Below are the code and all the weights of a small trained network. Each question names an input and a class and asks about switching units off, where a switched-off unit gives its printed mean instead of its output.

import numpy as np


def w(rows, s, z=0):
    codes = np.array(rows[::2]) - 128.0
    scale = np.full(codes.shape[1], s)
    scale[-1] = z or s
    return codes * scale


def f(y):
    return y / 2 * (1 + np.tanh(0.7978845608 * (y + 0.044715 * y**3)))


def log_softmax(a):
    a = a - a.max(-1, keepdims=True)
    return a - np.log(np.exp(a).sum(-1, keepdims=True))


def net(x, mask):
    res = np.array(x, float).reshape(1, 5) / 4 @ E
    y = f(res @ A[0][:, :-1].T + A[0][:, -1])
    res = res + np.where(mask, y, B[0][:, -1]) @ B[0][:, :-1]
    return log_softmax(res[-1] @ U[:, :-1].T + U[:, -1])


A, B = {}, {}
E = w([
[90,237,98,168,202,75,92,168,141,149],'x0',
[105,171,84,131,125,152,208,166,133,49],'x1',
[91,157,64,246,94,159,114,43,134,134],'x2',
[108,129,169,139,120,87,123,119,82,90],'x3',
[251,170,156,224,115,87,177,102,94,101],'x4',
],0.011)
A[0] = w([
[97,81,123,127,151,145,115,179,123,119,53],'neuron 0',
[102,126,78,129,110,131,164,201,135,1,166],'neuron 1',
[78,138,40,160,149,136,135,32,95,135,136],'neuron 2',
[156,152,105,136,108,203,140,81,197,154,27],'neuron 3',
[231,111,105,133,152,102,126,100,118,100,187],'neuron 4',
[174,78,119,93,76,187,124,93,126,73,122],'neuron 5',
[182,107,165,56,207,139,136,212,90,103,49],'neuron 6',
[127,70,131,83,81,148,152,59,114,120,89],'neuron 7',
[53,88,96,203,111,163,135,81,58,139,167],'neuron 8',
[42,83,88,118,104,169,58,138,119,125,35],'neuron 9',
[144,71,197,148,142,76,26,96,136,251,127],'neuron 10',
[40,81,95,81,109,121,113,142,136,125,42],'neuron 11',
[147,157,105,119,165,219,158,146,129,130,254],'neuron 12',
[119,186,72,116,193,75,90,134,112,152,173],'neuron 13',
],0.009,0.0015)
B[0] = w([
[173,95,114,154,77,158,115,156,170,110,160],'neuron 0',
[6,133,111,114,199,192,146,104,131,110,224],'neuron 1',
[174,179,148,28,166,164,67,155,99,135,222],'neuron 2',
[81,169,37,82,164,32,34,138,103,77,165],'neuron 3',
[105,103,126,215,89,130,193,110,40,61,194],'neuron 4',
[83,139,214,96,153,79,120,186,99,215,204],'neuron 5',
[222,180,139,28,106,142,6,93,156,126,239],'neuron 6',
[42,138,173,180,139,83,149,109,100,220,200],'neuron 7',
[166,255,135,38,127,134,75,121,187,144,219],'neuron 8',
[176,117,105,163,52,139,164,192,92,96,223],'neuron 9',
[97,90,152,138,177,209,217,69,181,58,252],'neuron 10',
[127,94,95,140,56,103,212,133,51,66,218],'neuron 11',
[113,104,138,128,159,140,176,178,132,106,167],'neuron 12',
[95,116,207,219,92,26,161,220,94,164,214],'neuron 13',
],0.0075,0.011)
U = w([
[60,115,164,123,152,46,131,169,118,255,254],'0',
[172,170,124,52,92,135,49,102,170,101,40],'1',
[57,93,119,109,198,167,166,76,196,61,156],'2',
[166,103,62,148,9,106,159,128,96,59,42],'3',
],0.0096,0.0004)

Each question gives the input, the list of numbers given to net, and the class t.
The units are the neurons (one row each of A and B). Each row of codes is followed by its name. A weight is (code - 128) times the scale printed after its matrix; where a second scale follows, it is the last column's (A, B and U).
mask holds one flag per neuron, in row order. A switched-off neuron (its flag False) gives its mean, the last column of its row in B, instead of its output. The means were averaged over made-up inputs and are rounded, as every weight is.
A unit's drop is (log p(t) with every unit on - log p(t) with that unit switched off) / (log p(t) with every unit on - log p(t) with every unit switched off).
The circuit of an input: a set's keep is (log p(t) with only the set's units on - log p(t) with every unit switched off) / (log p(t) with every unit on - log p(t) with every unit switched off). Starting from the 12 units with the biggest drops (on a tie, the unit counted first), units are removed one at a time, each time the one whose removal leaves the highest keep (on an exact tie, the one counted first), for as long as the keep stays at least 0.8.
circuit, biggest first: the units of the circuit, biggest drop first
most important unit: the unit with the biggest drop
top k neurons: the k neurons with the biggest drops, biggest first
drop when u is switched off: that unit's drop, to one decimal
input [2,-4,2,-4,-5], class 3: most important unit	neuron 9
input [8,8,4,-6,2], class 0: top 2 neurons	(neuron 13; neuron 10)
input [-4,8,-8,-7,-3], class 1: top 3 neurons	(neuron 6; neuron 10; neuron 4)
input [1,0,3,0,1], class 1: circuit, biggest first	(neuron 10; neuron 7; neuron 11)
input [2,-4,-1,-3,2], class 2: circuit, biggest first	(neuron 10; neuron 5)
input [1,-2,1,-7,0], class 2: circuit, biggest first	(neuron 6; neuron 5)
input [-4,5,5,1,-5], class 1: top 4 neurons	(neuron 8; neuron 10; neuron 2; neuron 13)
input [6,3,-1,4,-7], class 3: top 3 neurons	(neuron 11; neuron 9; neuron 5)
input [-1,4,-7,8,7], class 1: top 2 neurons	(neuron 6; neuron 11)
input [4,3,2,3,4], class 0: circuit, biggest first	(neuron 10; neuron 11)
input [7,6,3,6,-7], class 0: top 3 neurons	(neuron 13; neuron 10; neuron 1)
input [-4,7,-8,-1,-4], class 1: top 2 neurons	(neuron 6; neuron 10)
input [-7,6,-2,3,-5], class 0: top 2 neurons	(neuron 5; neuron 7)
input [-3,5,4,-1,-8], class 3: circuit, biggest first	(neuron 9)
input [-1,-5,5,7,1], class 1: top 2 neurons	(neuron 8; neuron 1)
input [4,-5,8,-6,-1], class 1: top 2 neurons	(neuron 2; neuron 8)
input [-4,7,-1,8,7], class 2: top 2 neurons	(neuron 1; neuron 9)
input [-4,2,2,-6,-4], class 0: circuit, biggest first	(neuron 5; neuron 10)
input [8,8,5,2,0], class 0: top 2 neurons	(neuron 13; neuron 10)
input [1,-6,-2,-2,8], class 3: most important unit	neuron 4
input [-5,6,1,3,-7], class 3: top 3 neurons	(neuron 11; neuron 9; neuron 10)
input [-7,7,-2,3,0], class 0: top 2 neurons	(neuron 5; neuron 10)
input [6,6,-8,-1,6], class 1: drop when neuron 7 is switched off	0.3
input [1,-5,-6,0,0], class 1: drop when neuron 1 is switched off	0.2
input [-4,5,-2,3,4], class 2: drop when neuron 13 is switched off	0.4
input [-5,5,-3,6,-1], class 0: drop when neuron 1 is switched off	-0.1
input [4,3,5,8,-5], class 1: circuit, biggest first	(neuron 8)
